Here is a tiny trained network, its code and every weight. The questions are about switching its units off for an input and a class, where a switched-off unit gives its printed mean instead of its output.

import numpy as np


def w(rows, s, z=0):
    codes = np.array(rows[::2]) - 128.0
    scale = np.full(codes.shape[1], s)
    scale[-1] = z or s
    return codes * scale


def norm(h):
    return h / np.sqrt((h * h).mean(-1, keepdims=True) + 1e-5)


def f(y):
    return np.maximum(y, 0)


def log_softmax(a):
    a = a - a.max(-1, keepdims=True)
    return a - np.log(np.exp(a).sum(-1, keepdims=True))


def net(x, mask):
    res = np.array(x, float).reshape(1, 4) / 4 @ E
    u = 0
    for l in range(4):
        y = f(norm(res) @ A[l][:, :-1].T + A[l][:, -1])
        res = res + np.where(mask[u : u + 5], y, B[l][:, -1]) @ B[l][:, :-1]
        u += 5
    return log_softmax(norm(res)[-1] @ U[:, :-1].T + U[:, -1])


A, B = {}, {}
E = w([
[69,57,219,152,206,139],'x0',
[141,136,144,136,106,110],'x1',
[254,153,159,64,168,166],'x2',
[138,136,120,145,131,123],'x3',
],0.0093)
A[0] = w([
[116,75,219,158,249,57,127],'0.n1',
[227,208,245,73,237,180,4],'0.n2',
[72,199,58,150,86,126,98],'0.n3',
[103,103,75,95,159,254,191],'0.n4',
[60,164,155,187,154,171,35],'0.n5',
],0.0063,0.0038)
B[0] = w([
[98,207,219,82,164,198,255],'0.n1',
[138,117,84,133,76,254,241],'0.n2',
[98,219,101,110,57,232,205],'0.n3',
[166,178,134,139,85,90,182],'0.n4',
[144,79,180,121,103,58,159],'0.n5',
],0.0092,0.0054)
A[1] = w([
[117,64,169,174,145,163,254],'1.n1',
[62,112,191,155,190,63,45],'1.n2',
[111,149,116,168,107,103,83],'1.n3',
[172,128,61,128,7,119,134],'1.n4',
[84,171,167,77,130,80,116],'1.n5',
],0.012,0.0022)
B[1] = w([
[135,228,155,95,122,193,182],'1.n1',
[243,98,47,255,99,145,185],'1.n2',
[91,156,144,101,148,113,152],'1.n3',
[97,56,164,109,148,83,250],'1.n4',
[96,96,99,211,116,63,165],'1.n5',
],0.0093,0.011)
A[2] = w([
[207,1,63,106,125,135,2],'2.n1',
[67,140,134,165,122,173,126],'2.n2',
[70,137,76,47,83,235,107],'2.n3',
[82,92,83,171,93,184,60],'2.n4',
[241,97,164,56,144,147,170],'2.n5',
],0.0081,0.0032)
B[2] = w([
[170,42,19,160,155,52,175],'2.n1',
[199,115,115,97,89,69,208],'2.n2',
[127,79,176,173,108,94,253],'2.n3',
[149,171,98,102,230,138,180],'2.n4',
[80,148,88,45,255,83,246],'2.n5',
],0.0088,0.006)
A[3] = w([
[169,125,177,58,153,140,125],'3.n1',
[159,199,141,246,65,124,59],'3.n2',
[177,71,61,113,168,75,2],'3.n3',
[77,109,155,157,79,134,211],'3.n4',
[158,107,129,138,120,136,46],'3.n5',
],0.011,0.0035)
B[3] = w([
[110,231,154,80,87,141,213],'3.n1',
[224,8,137,169,196,149,253],'3.n2',
[133,98,41,105,194,84,208],'3.n3',
[146,121,177,127,48,99,228],'3.n4',
[145,81,134,89,125,192,131],'3.n5',
],0.011,0.0066)
U = w([
[81,60,136,130,5,35,164],'0',
[143,241,175,77,153,236,186],'1',
[141,104,25,6,206,55,155],'2',
[92,154,77,149,130,155,2],'3',
[61,122,92,144,147,159,15],'4',
[208,37,168,229,143,155,163],'5',
],0.016,0.0077)

Each question gives the input, the list of numbers given to net, and the class t.
The units are the neurons (one row each of A and B). Each row of codes is followed by its name. A weight is (code - 128) times the scale printed after its matrix; where a second scale follows, it is the last column's (A, B and U).
mask holds one flag per neuron, layer by layer. A switched-off neuron (its flag False) gives its mean, the last column of its row in B, instead of its output. The means were averaged over made-up inputs and are rounded, as every weight is.
A unit's drop is (log p(t) with every unit on - log p(t) with that unit switched off) / (log p(t) with every unit on - log p(t) with every unit switched off).
unit that matters most: the unit with the biggest drop
top k neurons: the k neurons with the biggest drops, biggest first
top k neurons in layer l: the k neurons of layer l with the biggest drops, biggest first
drop when u is switched off: that unit's drop, to one decimal
input [0,-4,-1,0], class 0: unit that matters most => 0.n1
input [-6,3,-1,-2], class 0: top 3 neurons => [1.n2 1.n4 0.n3]
input [1,-1,-5,-7], class 5: top 2 neurons => [0.n2 2.n5]
input [8,-8,1,4], class 1: top 2 neurons => [0.n1 1.n1]
input [1,-8,-7,3], class 5: top 3 neurons => [0.n2 2.n5 1.n4]
input [0,-2,-2,6], class 0: top 2 neurons => [1.n2 0.n1]
input [-7,4,-1,-7], class 0: top 2 neurons in layer 1 => [1.n2 1.n4]
input [-3,-8,-3,6], class 0: top 2 neurons => [1.n2 1.n4]
input [-4,4,0,-6], class 0: top 2 neurons => [1.n2 0.n3]
input [1,5,-7,-2], class 5: top 2 neurons => [0.n2 3.n2]
input [-5,5,-1,-4], class 0: drop when 1.n2 is switched off => 0.2
input [-2,4,-2,-1], class 0: drop when 0.n1 is switched off => 0.1
input [-3,-5,-4,5], class 0: drop when 1.n2 is switched off => 0.3
input [0,6,2,0], class 2: top neuron => [0.n1]
